[[-13.6  83.7  37.5  31.4]
 [-80.0  67.0 -17.2  63.8]
 [-13.1 -33.8 -10.2  23.1]]
=>
[[ 67.0 -17.2]
 [-33.8 -10.2]]

[[ 36.9   2.8 -15.3 -18.8]
 [  0.4   0.5   0.1   0.1]
 [ 28.9  30.5  21.0  79.7]
 [-13.0  54.1 -22.2 -29.6]]
=>
[[ 0.5  0.1]
 [30.5 21.0]]

[[-84.1 -54.0  47.5  32.9]
 [ 39.0  79.3 -24.0  30.6]
 [  1.8  66.6 -12.0  24.2]]
=>
[[ 79.3 -24.0]
 [ 66.6 -12.0]]

[[-30.7  11.1 -12.6  15.3  33.8]
 [  6.0 -12.4  25.7 -26.4 -24.7]
 [ 30.6 -24.0  29.3 -51.8 -75.6]
 [-13.6  -1.3  -0.7  -2.8  10.4]
 [-11.7  16.9 -38.6  48.2  53.9]]
=>
[[-12.4  25.7]
 [-24.0  29.3]]

[[ -0.9  -8.9 -10.3]
 [-19.1 -56.8 -70.7]
 [-47.4 -33.1 -12.9]
 [ -4.3 -11.6 -48.8]
 [-27.8 -20.9 -34.3]]
=>
[[-56.8 -70.7]
 [-33.1 -12.9]]

[[-52.8  20.9  52.0]
 [ 79.4  -4.5 -27.2]
 [ 38.6 -51.3 -84.3]
 [ 56.3 -30.9 -52.9]]
=>
[[ -4.5 -27.2]
 [-51.3 -84.3]]

[[-12.2  -1.5 -17.1 -12.6 -18.6]
 [-15.8   2.7 -31.5 -21.8 -38.8]
 [-18.5 -26.2 -44.3 -66.6  -6.2]
 [-33.3  14.7 -49.5 -73.9  10.7]
 [ -4.6  11.0 -13.3  32.2 -74.1]]
=>
[[  2.7 -31.5]
 [-26.2 -44.3]]

[[ 66.9  12.3   5.1]
 [-79.5   4.3  -4.6]
 [ -4.2 -24.1  -2.0]
 [-73.4  -8.7  -5.2]]
=>
[[  4.3  -4.6]
 [-24.1  -2.0]]

[[-16.8 -11.3  10.1 -35.6]
 [ -0.4   8.4  43.1 -32.4]
 [-12.5 -19.6  -5.6 -74.1]
 [ 10.5 -17.6   1.1 -28.2]
 [  2.6 -32.9   1.5 -55.2]]
=>
[[  8.4  43.1]
 [-19.6  -5.6]]
---
[[ 22.6  71.4  66.0  72.1]
 [-47.8  73.1   4.2  47.7]
 [ 71.7  -2.2 -70.4 -76.2]]
=>
[[-47.8  73.1   4.2]
 [ 71.7  -2.2 -70.4]]

[[ 27.6  33.4  40.1]
 [-13.6  27.1 -83.8]
 [ -1.4   6.5 -14.6]
 [ -0.3 -14.1  20.9]]
=>
[[-13.6  27.1 -83.8]
 [ -1.4   6.5 -14.6]]

[[ 25.6  26.1  25.1  70.0 -31.1]
 [-10.8 -17.3  -2.8 -24.0  23.2]
 [ -3.8 -13.5 -20.9 -71.0  -1.6]
 [  4.0   1.2  13.5  17.2   4.9]]
=>
[[-10.8 -17.3  -2.8]
 [ -3.8 -13.5 -20.9]]

[[ -6.3  14.2  10.4 -27.8  -7.6]
 [ 46.4  30.5   2.2  27.6  -9.8]
 [ 19.3  44.7  17.3 -75.8 -48.6]]
=>
[[46.4 30.5  2.2]
 [19.3 44.7 17.3]]

[[ 58.9   0.2   0.1  25.2]
 [-45.3  11.3  -0.1 -30.6]
 [-27.4  -0.4   0.7 -27.9]
 [ 27.4  -8.5  -2.0  66.0]]
=>
[[-45.3  11.3  -0.1]
 [-27.4  -0.4   0.7]]

[[-32.3  22.8   0.5   1.4  25.6]
 [-47.0 -25.3  36.8  71.5 -16.0]
 [ 42.9  11.7  -7.7   6.0   6.6]
 [-30.3  35.5 -35.3 -27.9 -14.6]]
=>
[[-47.0 -25.3  36.8]
 [ 42.9  11.7  -7.7]]

[[-50.4 -20.3 -41.1  -1.1  24.9]
 [-68.5  15.6  12.0 -27.0   6.8]
 [-51.3  26.6  23.4 -17.6  10.5]
 [ 17.3  -3.9  -7.6  18.6 -11.7]]
=>
[[-68.5  15.6  12.0]
 [-51.3  26.6  23.4]]
